Below are the code and all the weights of a small trained network. Each question names an input and a class and asks about switching units off, where a switched-off unit gives its printed mean instead of its output.

import numpy as np


def w(rows, s, z=0):
    codes = np.array(rows[::2]) - 128.0
    scale = np.full(codes.shape[1], s)
    scale[-1] = z or s
    return codes * scale


def norm(h):
    return h / np.sqrt((h * h).mean(-1, keepdims=True) + 1e-5)


def f(y):
    return y / 2 * (1 + np.tanh(0.7978845608 * (y + 0.044715 * y**3)))


def log_softmax(a):
    a = a - a.max(-1, keepdims=True)
    return a - np.log(np.exp(a).sum(-1, keepdims=True))


def net(x, mask):
    res = np.array(x, float).reshape(1, 3) / 4 @ E
    u = 0
    for l in range(4):
        y = f(norm(res) @ A[l][:, :-1].T + A[l][:, -1])
        res = res + np.where(mask[u : u + 10], y, B[l][:, -1]) @ B[l][:, :-1]
        u += 10
    return log_softmax(norm(res)[-1] @ U[:, :-1].T + U[:, -1])


A, B = {}, {}
E = w([
[41,108,201,26,113,116,56,98,166,164],'x0',
[168,78,184,61,68,172,161,254,20,148],'x1',
[223,21,65,99,85,87,35,88,127,74],'x2',
],0.004)
A[0] = w([
[33,242,211,138,182,150,233,160,100,192,131],'0.n0',
[63,80,196,55,124,135,64,99,146,177,77],'0.n1',
[162,106,198,55,64,188,155,227,49,143,98],'0.n2',
[221,37,69,67,84,4,57,110,119,45,124],'0.n3',
[215,124,52,230,176,171,215,165,76,77,102],'0.n4',
[128,88,182,83,80,186,142,242,68,116,72],'0.n5',
[149,126,139,121,99,167,132,167,129,145,66],'0.n6',
[122,113,129,125,144,150,134,137,133,101,104],'0.n7',
[54,95,197,21,109,102,66,100,154,187,89],'0.n8',
[124,114,98,156,140,143,111,114,149,118,2],'0.n9',
],0.002,0.0046)
B[0] = w([
[129,20,76,164,135,195,36,161,177,111,252],'0.n0',
[130,164,61,139,96,97,158,162,141,89,122],'0.n1',
[130,116,116,157,139,97,166,35,105,186,188],'0.n2',
[68,119,121,179,178,252,113,179,173,161,245],'0.n3',
[55,142,77,55,54,72,142,145,190,114,197],'0.n4',
[155,126,145,150,151,91,171,25,103,182,141],'0.n5',
[145,149,150,113,173,116,127,112,113,120,74],'0.n6',
[139,130,128,113,144,131,135,119,129,136,100],'0.n7',
[127,174,28,146,74,95,181,172,153,58,151],'0.n8',
[159,137,212,57,230,105,154,162,64,95,42],'0.n9',
],0.0038,0.0018)
A[1] = w([
[97,95,96,127,110,136,148,142,142,130,106],'1.n0',
[145,151,156,111,144,106,114,137,120,108,1],'1.n1',
[78,86,212,73,180,177,62,81,145,174,111],'1.n2',
[99,65,87,136,141,156,182,50,116,171,95],'1.n3',
[225,163,104,204,180,131,194,156,95,68,91],'1.n4',
[68,214,188,138,181,135,184,158,126,139,47],'1.n5',
[57,133,57,167,135,147,105,109,203,80,130],'1.n6',
[191,130,140,113,161,113,93,129,124,90,3],'1.n7',
[71,251,184,154,165,137,191,156,120,153,87],'1.n8',
[216,71,88,101,93,31,73,68,111,73,119],'1.n9',
],0.0033,0.0043)
B[1] = w([
[137,141,144,136,122,124,119,130,129,135,134],'1.n0',
[93,79,120,73,173,116,144,139,121,107,66],'1.n1',
[132,155,19,141,92,108,200,163,120,49,169],'1.n2',
[130,158,149,138,98,124,107,136,140,104,124],'1.n3',
[39,132,65,56,67,80,137,143,164,81,169],'1.n4',
[129,49,85,113,169,166,74,144,148,101,127],'1.n5',
[159,94,175,118,105,125,173,110,43,180,253],'1.n6',
[88,56,115,74,172,121,142,123,126,101,74],'1.n7',
[129,3,74,140,158,176,39,151,161,91,163],'1.n8',
[46,107,137,170,186,224,139,183,171,147,196],'1.n9',
],0.0053,0.0027)
A[2] = w([
[52,127,177,2,111,80,87,112,155,112,61],'2.n0',
[132,119,134,136,117,129,135,126,137,134,111],'2.n1',
[104,157,174,121,191,128,131,154,115,118,33],'2.n2',
[156,134,124,106,157,98,157,125,121,96,31],'2.n3',
[155,108,156,82,138,128,148,195,80,127,64],'2.n4',
[175,133,191,72,168,110,138,168,60,110,1],'2.n5',
[136,114,134,104,120,144,139,203,93,124,93],'2.n6',
[130,164,109,137,209,74,116,70,161,108,86],'2.n7',
[171,115,167,73,151,107,150,170,80,116,19],'2.n8',
[82,128,166,61,117,131,84,113,148,139,82],'2.n9',
],0.0051,0.0044)
B[2] = w([
[91,157,31,140,79,91,199,162,149,88,204],'2.n0',
[125,135,131,127,130,126,123,130,122,123,125],'2.n1',
[130,93,94,158,151,150,159,135,117,119,21],'2.n2',
[137,79,100,157,163,164,173,132,109,125,8],'2.n3',
[114,115,124,129,147,104,166,3,124,136,179],'2.n4',
[152,96,113,149,134,139,163,111,85,146,87],'2.n5',
[118,132,130,150,156,88,153,5,133,142,244],'2.n6',
[139,74,164,104,98,126,183,83,20,169,190],'2.n7',
[112,77,113,131,143,152,180,65,101,146,86],'2.n8',
[141,106,40,173,123,126,187,150,121,94,134],'2.n9',
],0.0056,0.0013)
A[3] = w([
[121,149,137,144,201,73,125,3,158,116,39],'3.n0',
[165,73,113,103,158,120,74,130,130,83,37],'3.n1',
[58,153,163,140,229,171,169,191,145,110,53],'3.n2',
[174,84,113,113,146,116,96,122,128,97,63],'3.n3',
[137,150,59,111,128,59,186,182,129,42,6],'3.n4',
[181,182,209,106,114,112,86,163,128,138,96],'3.n5',
[131,152,110,154,155,118,106,101,173,124,135],'3.n6',
[158,84,176,39,135,132,179,158,41,140,18],'3.n7',
[173,38,101,90,166,143,41,138,143,46,8],'3.n8',
[174,164,29,149,141,92,218,178,118,37,11],'3.n9',
],0.0056,0.0023)
B[3] = w([
[164,84,183,125,84,131,212,80,32,170,188],'3.n0',
[76,129,126,161,148,175,134,147,155,175,119],'3.n1',
[151,21,100,142,135,199,41,143,199,165,174],'3.n2',
[57,130,139,141,139,154,145,142,161,174,110],'3.n3',
[105,160,90,139,104,89,151,127,156,115,212],'3.n4',
[153,160,162,110,149,123,87,155,118,89,115],'3.n5',
[133,99,147,75,94,143,149,157,82,140,178],'3.n6',
[105,135,157,198,118,92,184,13,114,137,176],'3.n7',
[87,106,150,174,189,203,103,170,179,187,191],'3.n8',
[29,149,94,2,68,85,121,146,167,102,250],'3.n9',
],0.0057,0.0024)
U = w([
[137,103,177,157,111,119,188,28,61,166,174],'0',
[103,72,118,159,159,204,68,174,191,160,174],'1',
[78,158,53,90,71,73,159,155,158,90,163],'2',
[194,199,195,122,136,106,68,164,102,103,134],'3',
[143,131,129,94,241,99,138,130,126,90,5],'4',
[141,124,137,99,224,93,132,133,129,88,17],'5',
[148,127,130,87,250,99,141,128,128,79,1],'6',
[140,133,130,108,228,99,131,129,126,92,33],'7',
],0.013,0.0056)

Each question gives the input, the list of numbers given to net, and the class t.
The units are the neurons (one row each of A and B). Each row of codes is followed by its name. A weight is (code - 128) times the scale printed after its matrix; where a second scale follows, it is the last column's (A, B and U).
mask holds one flag per neuron, layer by layer. A switched-off neuron (its flag False) gives its mean, the last column of its row in B, instead of its output. The means were averaged over made-up inputs and are rounded, as every weight is.
A unit's drop is (log p(t) with every unit on - log p(t) with that unit switched off) / (log p(t) with every unit on - log p(t) with every unit switched off).
The circuit of an input: a set's keep is (log p(t) with only the set's units on - log p(t) with every unit switched off) / (log p(t) with every unit on - log p(t) with every unit switched off). Starting from the 12 units with the biggest drops (on a tie, the unit counted first), units are removed one at a time, each time the one whose removal leaves the highest keep (on an exact tie, the one counted first), for as long as the keep stays at least 0.8.
units of the circuit, in order: the units of the circuit, biggest drop first
unit that matters most: the unit with the biggest drop
k most important neurons: the k neurons with the biggest drops, biggest first
k most important neurons of layer l: the k neurons of layer l with the biggest drops, biggest first
drop of u: that unit's drop, to one decimal
input [-6,7,-8], class 1: unit that matters most	1.n6
input [4,-3,4], class 1: 4 most important neurons	[1.n4; 0.n4; 2.n6; 3.n9]
input [8,6,4], class 2: 2 most important neurons	[2.n0; 1.n6]
input [7,7,-2], class 0: 3 most important neurons	[1.n4; 0.n4; 3.n7]
input [5,1,-5], class 1: 3 most important neurons	[0.n4; 1.n4; 3.n2]
input [0,-3,0], class 3: 2 most important neurons of layer 2	[2.n6; 2.n4]
input [2,-2,3], class 3: 3 most important neurons	[0.n3; 0.n0; 1.n8]
input [-1,-1,1], class 3: 2 most important neurons	[3.n5; 2.n7]
input [5,6,-3], class 0: 2 most important neurons	[1.n4; 0.n4]
input [-1,0,-3], class 3: 2 most important neurons	[0.n0; 1.n9]
input [0,3,1], class 3: 2 most important neurons	[0.n2; 1.n6]
input [5,5,-6], class 1: 3 most important neurons	[1.n6; 3.n2; 2.n7]
input [3,0,3], class 3: 2 most important neurons of layer 0	[0.n3; 0.n0]
input [-6,4,-6], class 1: units of the circuit, in order	[3.n2]
input [7,2,-5], class 2: 3 most important neurons	[0.n3; 2.n0; 1.n9]
input [3,3,3], class 3: 2 most important neurons of layer 1	[1.n6; 1.n8]
input [1,3,1], class 3: 3 most important neurons	[0.n2; 1.n6; 3.n5]
input [-6,5,-2], class 2: 2 most important neurons of layer 3	[3.n9; 3.n0]
input [-1,-3,-1], class 3: 2 most important neurons	[1.n6; 2.n6]
input [7,5,3], class 2: units of the circuit, in order	[2.n0]
input [-6,2,-7], class 1: 2 most important neurons	[3.n2; 1.n2]
input [-3,-1,-2], class 3: drop of 1.n2	0.2
